Each row is followed by its class number.
[-38   3  65  34   5  -5 -65 -35  21 -23 -20   8   4 -12   5  52 -53 -26
  -6 -11  -9   2 -24   8  14 -36 -41  13  21  54  51   1  22 -25  45  62
  86 -51  23 -25  48] -> 4
[-41  30   8  -9 -11   6  42  25 -18 -15   9   5   1  34 -88  28  12 -43
 -21  58 -78  15  76 -93   4 -69  60 -34 -42  28 -23 -41 -17  66   3   7
 -46  -8 -35  -1  10] -> 6
[ -7 -22  -6   2  42   9  -6 -27  30   9  -8  -8 -22 -26 -10   4  -4   1
 -13 -25 -28  13  54  39  -3  31 -33  16  35  31  12 -12 -20  -7  39 -85
  -7 -11   8  23  23] -> 3
[-17 -47 -20  -9 -12   3  14   4 -29 -32   4 -13 -35 -28 -13   9 -12 -58
   4  -8 -42  -6   1   2  12  28 -44  23   0 -19   6 -22  35  27  16  50
  14  -3  11  31   6] -> 4
[ 28  27 -12  24  19  50   3  -2 -13 -36   2 -16   1 -34  -8  -9   9 -11
  37   5  34  -9 -47  11   7  23   5 -15  45  16   9   2  -2   8  10  16
  39   5 -30  20  23] -> 7
[-17 -47 -52  39  -4  31 -20  22   2 -30 -10  -9   7   8 -53  35  47  -2
   2   0  -2   9 -30   4 -23  40  28  51  32  11  58 -13   7  16  -6  13
  15 -46   5 -14   5] -> 0
[-30 -24 -42 -25 -11  -5  -7   4  -5  47  -1 -43  -7  -8 -22  33  -1 -12
  -3  15   9   8  -3  11  -5  33   9 -43  22  13 -33   2 -25   9  -5 -31
  13 -55 -21  35  39] -> 10
[ 19  19 -48 -12  -7   5 -14 -12 -49 -57   4  -9  14 -25   1   0  -1  22
  24  50  29 -21  -3 -27 -26  17  -1  78   2  30   9   8  18 -13  36  45
  35  -7 -12  34  19] -> 4
[-30 -29 -13 -27  -4  41 -32  -9 -16 -30  -8 -14 -17   6 -18  21  48  17
   1  45  45 -16 -19   4 -59  22  -9  31   8   9   3   3  20 -23  22  47
   1 -11  -8  58  21] -> 10
[ 25  23 -14 -26  55  59 -10 -37  -1 -33 -18  -1   3 -12  58  -8 -30  -7
  10   6 -14 -17 -29  16 -18  10  27   9  22 -22  17  35  26 -15 -53 -25
  84 -34   7  11  20] -> 1
[ 28 -20  -5  23 -10  29 -46  -2   6 -37  -1 -39 -18  54  21   4  23  -3
   2 -12  -7 -45 -39  17 -15  39  -2  -2 -36 -21 -38 -22  24 -18 -17  41
  12  -5  -1  11  38] -> 2
[-52   6  45  -1  54 -11 -19 -40  17 -26 -34  -7  -2 -68 -14  26 -46 -41
 -44 -11 -69  -8 -17 -32  -8 -63 -11 -13 -78  76  24 -36  25 -22  -1  52
  43 -56  -4 -13  -6] -> 1
[-80  -5  27 -36 -15  49 -11 -32 -35  -4 -21 -29 -35  17 -67  31 -30  20
 -44  18  20  34  12   6 -14 -32 -21 -31 -33  -6 -19 -56  27 -10  60  65
   5 -37   9  30   2] -> 7
[  2 -33 -20  17 -24  25   6  24  28 -31   1 -12  13  47 -12  42   3   4
   4   3 -12   2   3  -7  39   4  19  -2  13  45  22 -12 -11  41 -20  57
 111 -25 -22  29  -2] -> 8
[-44 -69 -14 -42  45  18  21   4  28  38 -53  80 -28  29 -32  23  61 -29
   0  18  -7  -8 103  16  20 -12  38  15  -9 -27  14   6 -43   4  -8 -42
 -41   3   8   4   1] -> 1
[-48 -14  31 -14  14 -21  -3  13  29  36  13  27 -15  12 -62  12  23  24
 -28 -22  59  73 -57  63  -8 -17 -54 -30  48 -28 -58  25  13  28 -19  52
  11  23   1   7  -8] -> 7
[ -5 -33 -45   5  18  31  11 -13  37  11  -4 -44  13 -42  15  15  16  17
  -1 -29  -2 -12  25  -1   5  19  11 -54  -8  21 -13  10 -33  -4 -38 -26
  32 -18 -41  38  13] -> 8
[-32 -23  11  25 -18 -14 -38  27  15  18 -16 -17  34 -16  37  22   2  42
  -6 -10  34 -13 -49  22 -36 -36  19  -1  -4 -21  56 -11 -22   3  45  23
  20   7   7 -43 -19] -> 8
[ 26  45 -25  10  20 -69  -9  35 -54 -22 -12 -34  31  36   6  -5   3   5
 -12 -14 -39   6  51  14  -6  18  69 -18  14  -1   2 -47 -48  29 -88 -91
 -43  17 -46 -65  25] -> 5
[-42 -33 -44 -28 -16 -36  26  17 -10 -16 -16  -7 -11 -13 -31  14 -30   2
  -2  17  -2  25  -6  -7 -58 -14  -4  37 -33 -38  29 -21  33  40  21  88
  68 -22   4  31 -22] -> 1
[ -1 -50 -36  -1 -32 -22 -21 -11  -4 -19   7  10   0  47 -41  18  30  14
 -11  -4   1   1 -24  -5 -79  53  38  37  12  -5 -35 -29   5  25  54  19
 -11 -39 -21  11   5] -> 5
[ 13 -67 -15 -23  -4 -17   7  50  45  40 -23 -33 -55 -16 -47  12  48 -24
 -10 -21 -24  15  38  17  -1  57   3 -37  -3  19 -72   1 -60  17 -15 -79
  30 -16  11  52  10] -> 5
[ 58  68  14   9   9  47   2 -39 -22 -38  15 -14 -20 -12  47 -21 -25  14
  41  30   1  14  29 -14  12   4  49  -4  46  -5  10 -21  -1  16  71 -13
  79 -31  29  46  47] -> 4
[ -1 -36  -3 -20  -6  -1  30   8 -12  30  -8 -22 -41  -4   1  11  77   7
 -19 -17 -25  23  24  35  24  30 -18 -13  -4 -15 -32 -19 -40   5 -24 -36
  48  -6 -21  28 -14] -> 2
[-15 -29  10 -14 -31  23   9  15  22  24  -6   7   7  32  49 -26  -8 -19
  12 -21  -5  -8 -24  21  -9 -29   3 -32  -9 -12  52   3   1  24  15  16
  -3  40   0  -3 -25] -> 3
[ -3 -22 -25   9   8 -44  30 -17 -48 -14  23 -16  -6 -13 -22  -3  -9 -26
  -6  10  18  -2 -62 -19 -59  48  -5   3  20 -26 -16 -13  20  -9  49  25
   0  11 -22  22  11] -> 5
[ 30 -26 -29   3  -1  34  10 -43   7   2  -9   3 -17  43  -3   3   8  36
  43  49  46 -13 -19 -23 -50  15  18 -14  -2 -13  23  23  30  -6 -16  -7
  -2  -9  37  61 -12] -> 1
[ 20   8  -5  -2   9  24   5   8 -33 -52  32 -30  15  -8  68 -36  10  12
 -23  25 -53 -20  11 -13 -64 -24   6   6 -13 -17  -1 -21  27 -12 -22  62
  13  -5 -27  42  -7] -> 9
[ -5   0  29  19   0  31 -17  -8 -23 -51   9  -2   0   2  42  -8   4   1
 -18  -6 -39 -24  -2   4 -18  15 -10  13   7 -43  -7 -25  17 -25  53  56
  20 -21 -15  -3  25] -> 9
[ 12 -53 -31 -27  12 -13 -45   8  26  29 -15  -5 -24   6  12  14   2  -6
  14  34 -17   5  13  11   2  37  22 -33 -12  19   7 -60 -31   9 -20 -73
  -6 -62   7  62  43] -> 10
[-18 -64 -57 -24 -30  -7  -4   9   4 -16   4  23  16  36   4   6 -32 -44
 -15  29 -15  12 -25  -4 -36  -8  26  71 -51 -25  31  -9  52  -4   1  80
  37 -27   6  34  14] -> 7
[-13 -45 -33  12  -3  11   9 -18   3  22   6  -6 -20  65 -27  33 -41   6
 -41  22 -23 -13 -46  33 -37   9  15  36  -8  16  18 -37  23  26   0  10
  65 -11  20  14  -9] -> 7
[ -5  15  23   5  17  13 -44   0  12 -41 -14  -1   3  -1  12  11 -19 -10
  -3  12  -5  -6  34   4 -50 -26  -7  16  39   3  -2  28  46   9 -42  71
  55 -14  -8  51  47] -> 9
[-52 -30  25   0  16  31  21 -31 100 -23 -33 -10 -16  60 -13  16  14 -31
 -25   4 -61  65  60 -37  -8 -35  17 -29 -68  -4  23  58  29 -58 -57   4
  81   5  38  57  76] -> 3
[-18 -29 -28  -1  -4  -9  11  18 -37  30  -8  -5 -42 -61 -30  14   3  -6
  -7  -2 -16 -13  47  47  -4  30 -57  -4  27 -20  10 -30   3  -7 -11 -16
 -25 -33  -7   1 -17] -> 7
[ -7 -53 -28   8 -47   2 -30  -8   6 -49 -21  16 -12  30 -22   7  28  14
  16  -6  23 -45  55   3 -10  66   7  58 -24  19   0 -68   5  22  78  54
  14  -4 -37  54  22] -> 9
[-44   1  15  -1  -1 -60  -5 -27  31 -11  23 -43  14   5  24  -4 -64 -15
 -30  -7 -85  23 -22  15   6   5 -54 -33 -50  36  12 -32  15 -23  17 -19
  71   2 -22  10  32] -> 3
[-23   8 -56 -28  22  10  -6 -15  29  16   3 -30  18 -18 -10   8  -5  -8
  -4 -30 -74   2  60  43  -4  49 -16 -21  53  23 -50  37 -31  25 -26 -99
   8 -30 -65  -1  46] -> 3
[-27  21 -10  -8   5 -27   7  51 -65  21  -1 -69  -8  15 -52   9  25  33
  -6  48  17  57 -24 -16   5  22 -41 -83  12 -12   8 -14 -18 -35 -64 -26
 -34 -28 -20  15  10] -> 0
[  3  36  23  32 -11 -30 -26 -18 -33  20  -6 -19  12  16   7  28 -40  -6
  -1  34  -4 -45 -78 -20 -53 -24 -24  18   0  16  16   5  31  -2  33  68
  21 -15  -4 -26  -3] -> 2
[-53 -26   0   0   5  12   4 -61  -2  56  -7  39  14  13  28  16   7   0
 -30 -33  -6 -13   9  69 -62 -43  61  -7  23 -18  39  -2   9  49 -44 -12
  14  22 -56 -23  -1] -> 7
[-11 -22 -21 -12 -19  15  14   2 -44 -48   9  -7  -2 -10 -21   5   6 -11
 -31   6 -68  65 -24 -38   5  23   6  34 -43 -28   8 -25  42   7 -34  45
  22 -59  -7  21  -7] -> 0
[ 54  24   3  22   2  42 -28 -23 -25 -11   4  -8 -30  66  41   7 -21  12
  31  50   2 -44 -35   8  -5   6  33 -42   9 -41  -7 -26  36  13 -45  14
  54  -6  29  30  32] -> 2
[-16  -6  40 -39 -85 -11  28  27 -48 -18  -3 -32   7   4  28   3  42   1
   0  28 -12  38 -28  -9  31 -34  37   5 -80  14 -10  23  -4   4  -4  30
 114  21 -22  20 -33] -> 1
[ 27  -2  23  12   1 -56 -39  47  -5   6  -3  27  -7  -3  32 -12  30  42
  17  21  48  16  31   5 -21 -21 -59  21  14 -26  38   9  -3 -65   2  35
 -57 -17  41 -11   6] -> 4
[ -8 -62 -32   9  14   3 -20 -13 -24  -1 -19  12 -29  29 -53  61 -25   8
 -17  13  37 -17  31  16 -21   7  27  41  32  33  28 -50  39  64 -18  29
  11 -17   6  60  -2] -> 8
[-65  -1  33 -14 -53 -62  11 -13  19 -19 -20  29  45 -86  30   2  55   1
  13  -2 -45  84 112 -15   5 -50  18  17 -21 -39  82  14 -41 -40  45 -37
  42 -15  20 -46 -19] -> 5
[-23   4 -39  18 -13 -11  25  20   5  16   4 -32 -13 -29 -44  11 -23 -34
 -20   6 -36  -2  26 -22 -19  20  18  37 -23   8   5  -6  15  13  41  42
  37 -41  13  11  11] -> 0
[  2 -38 -12  32  22  22 -23 -57   1  52 -39 101   0 -47   0  36  52  16
  36  36  42 -42  -5  10 -44   1  70  63  43 -28  50  45 -17  36   5 -74
 -66  32  25 -21   7] -> 10
[-50  13  -1  -6  57   3   8  12 -27 -19  13  -7  17 -58 -56  18  18 -20
 -27  62 -61  53 -37 -68 -46 -39 -28 -16   6  21  14   5   5 -28   2  69
  -7 -75 -36  23  12] -> 0
[ 14  -6  14 -23   1 -18 -24   9  -6   0  -2  -6  -8  -2  11   7 -21  11
   0  -1  -8   9  -5  10  46  38 -26 -24 -40  15 -51 -40 -47  18   3  -5
  21   3 -53  34  45] -> 10
[-46  -6 -36   5 -28 -27  15  24  54  19  -1 -13 -16 -75 -45  16  26 -22
   0 -29  20 -37  48  21  16  32  -6   0  -3  18 -16  15  -7   6 -11 -44
  67  10 -13 -16  18] -> 6
[ -2 -60  -1  45 -18  23   2 -34  59  34 -24 -19 -22  16 -29  30 -55 -37
 -18 -22  -9 -15 -84 -20 -20   7 -16 -14 -59  31  20  12  42 -15 -10  41
  39 -27  43  20   6] -> 7
[-48 -38  -3   8 -30 -17 -11 -45   0  17 -14 -27   2 -71 -30  36  -2 -54
  -4   3 -12   3 -29 -48 -12 -11   9 -41 -64  36  -8  17  40  -7 -42  22
 -31 -29  -6  36  25] -> 10
[-20  27 -24  36  14   3 -14 -22  -6 -19  18 -49   7 -67 -34   2 -34  21
 -64 -51 -17  11 -25  -9 -56   0  -4  38 -30  15 -21 -11  57  -6  -5  68
 -15 -57  16 -29 -14] -> 0
[ -55   12   47    4  -38  -45   -3   -1   14   34    3  -23    1   74
    4   15    9   22  -67   15 -112  -12   48  -17 -103  -25  -26   -2
  -20   -2  -17   -3   14  -17   35   59    1  -61  -31  -12   -5] -> 9
[-49  11  59 -38  -3  -1  -9 -82  -9  35  -4  35 -15  58   1  27 -45 -22
 -35  22 -34  21  -2 -12 -63 -57 -18  13  39  33  30  15  69  31  23  66
  22 -49  16  35 -14] -> 4
[ -7 -14   3  13  43  57  10   6  14  16  26 -37 -12  18  17  20 -33 -49
 -11  12 -65  -5 -69  11 -27 -32 -41 -44  56 -53  -4   5   6  23  19  47
  29 -33  45  -6  -9] -> 2
[-14   7  29 -45   9   3 -70  -8 -18  12 -23 -28 -29  -8   8   1  -3   2
 -12  -8 -33 -21  10  33  32  13 -12 -58 -32  30 -66 -44 -14  19 -27 -66
 -45  -4 -12   5  25] -> 4
[-55 -12  -4  23 -51  22 -11 -43  -7 -43  24 -41   3  50  -6  19  -1  -9
 -15  13 -46 -45  38  11 -42  17  15   7  14  19  14 -59  44  19  80  54
  39 -28  -9  21   5] -> 9
[ -74  -17    9    9   24  -30  -46   37   32   -5  -14  -83   17   12
  -31   44   11  -45  -71  -33 -104   56   27   37  -50   -7    9   33
    4   40   28    3   -6   -1  -45  -32   47  -59  -16  -25   53] -> 0
[  0 -67  11 -12 -79 -24  -2  12 -22 -44 -10  13   2  28   7  16  33 -19
   9  -7 -30  -2  16  -9 -48  39 -34  64 -14   2  33   6   6   3  28  62
  40   0 -46  26 -19] -> 5
[ -8 -10 -44 -12  -9 -48 -10   0  31 -20   7  20   9  -4  -7  -3   3  24
  17  23  46  -7  33   3   4  -6  15   8 -47  31  -4 -15  25 -23 -18  57
  58 -28   3  29   0] -> 1
[ -5 -48 -34 -26 -56  -8   1  17 -42  13  -3 -23 -28  23 -21  11 -23 -22
  16  13  44   0 -53   3 -12  19   5  24   8  14  13 -38  24  66  59  52
  29  -8  15  54 -15] -> 4
[ -7  15 -37   3  22   2  47 -47 -41   7 -11 -12   3  -8 -17  32 -17  -9
 -15  72 -94 -54   1 -43  -5   9 -56  47 -33  17  18  20   2 -14 -32 -19
  23  18  -1 -12 -39] -> 2
[-10 -34  -9 -37   3  -2 -24 -21  10   3 -19 -23 -14  -3  -1  13 -21 -22
  18  -6 -31   7  47  29  26  56 -62 -18  -2   5   0 -16 -12  35 -50 -64
 -42  20 -13  54  17] -> 10
[-83   4 -17 -20  24  21  -3 -67   4  16  19  24  12  -6 -26  28  28   0
 -17  45 -37  -4 113  45 -18 -24 -24  -3  62  25  34  -2  13 -37   6 -37
 -25 -44  -5  -4 -11] -> 7
[ 47  -9 -35  -1  20  81  -8  10  13 -57   4 -27  -3  -2  25 -13 -24   3
  29  18 -39  10  -4  -8   9  17 -15 -13  17  -1  17   8   1  -4 -18 -29
  26 -20  23  45  23] -> 3
[-22 -43 -42 -30 -47  30  -3 -18   0  12  -9 -40  18  26   6  12  -6  24
 -38   0 -26  32 -15 -18 -23  28   8  44 -54  27  42  -6   9 -27  -1  -3
  44 -74  10  25 -28] -> 0
[-59 -37 -29 -25  10 -36 -13  70 -14  -1 -35 -36 -37  -6 -48  11 -12  13
 -19  66 -33  19 -20  12 -52  -5 -62  -2 -36 -41  66 -79   4 -22   7  11
  -7 -24  39   9 -18] -> 7
[ 18  -1 -20  20  -2  55 -34   2  12 -65 -19 -71   2 -25  28   5 -20   2
   9 -29  28  -8  -6   5 -34  38   5  54  -6  -6  31  -6  -3 -18  48  32
  43 -20  16  21  52] -> 10
[ -2 -34 -41 -20  17  -1  31  13 -18   0  -5 -34 -44  20 -27  -1 -35 -36
 -28 -11 -17  -5 -14   2 -56  19  14 -33  27  -4  17 -62  30  43 -36  21
  21 -30  24  36 -32] -> 5
[ 14   5 -10  15  20  61  20 -35   2 -41  11 -14 -17   5  -4  -5   4  -7
   9   8 -26  -4 -18 -19 -30  25 -12 -17  26   9  -7  31  34 -20   3  19
  33 -14 -21  48  38] -> 3
[ 21  40  -5  21   0  11  -6  27   0  38 -56 -18 -14  22  30 -23  49  13
  23 -37  58 -46 -89  26 -39  30  55  -5  18 -76  21   4 -17  20  12 -14
 -10  35  17 -71  -5] -> 2
[ -6 -30   6   2  -6  21   8  14  34   6  -5  15 -31  -6 -27   5  -5   6
  -6  16 -26  22 -12  19 -48 -11 -18  49   7 -12  26 -28  -2  45  81  40
  44 -11  34  31 -26] -> 7
[-13 -52   5 -34  -8  30 -15  19 -24 -50   3  21 -54  -5  -2  -5  54  -4
  -4  27 -55 -21 -38  -1 -62   1 -44   8  -7 -10   1 -37  52  30 -22 108
  21 -21 -20  60 -26] -> 4
[ 12  17 -25 -16  27 -23 -23  10 -17 -16   2  -7 -48 -53  11  -7 -25   4
   6  45   6 -34  37  26 -27   8 -29  39  28  20  21 -30  38  -7   5  21
  66 -26  40  50  13] -> 4
[ -9  -6 -16 -14  14   8  28  -6 -21  34 -16 -27 -26 -31   0  16  13   2
  -8 -16  -4 -27  36  20  17  43 -19 -48  40  11  -6  -2 -10  11 -43 -39
  16 -12 -43  30 -14] -> 8
[ 10  -6  10 -17 -35  28   3 -28 -48  -5 -20 -57 -40  12   5  16 -48 -10
 -16  -3 -20  -3  24  -9 -19  10  -9  34 -25  16  -5   1  27  24  18  14
  42  -2  20  52  13] -> 4
[-50  -8   2  21 -12 -29  23   4 -10   6   4 -13   0 -60 -25  -1  14 -10
 -19   3 -26  24 -74 -48   5 -21  10 -71 -83  16  23 -46  17  -7 -29  75
  36 -29 -37   3  -9] -> 0
[ -5  24  30  26 -12  -5 -29  28  -3   7 -14 -58  28  24  66   3 -20 -47
   7   3 -25 -31  25 -12  33 -25  56 -52 -20  -5  52 -17 -12 -37  15 -36
 -36 -10  24 -43  28] -> 8
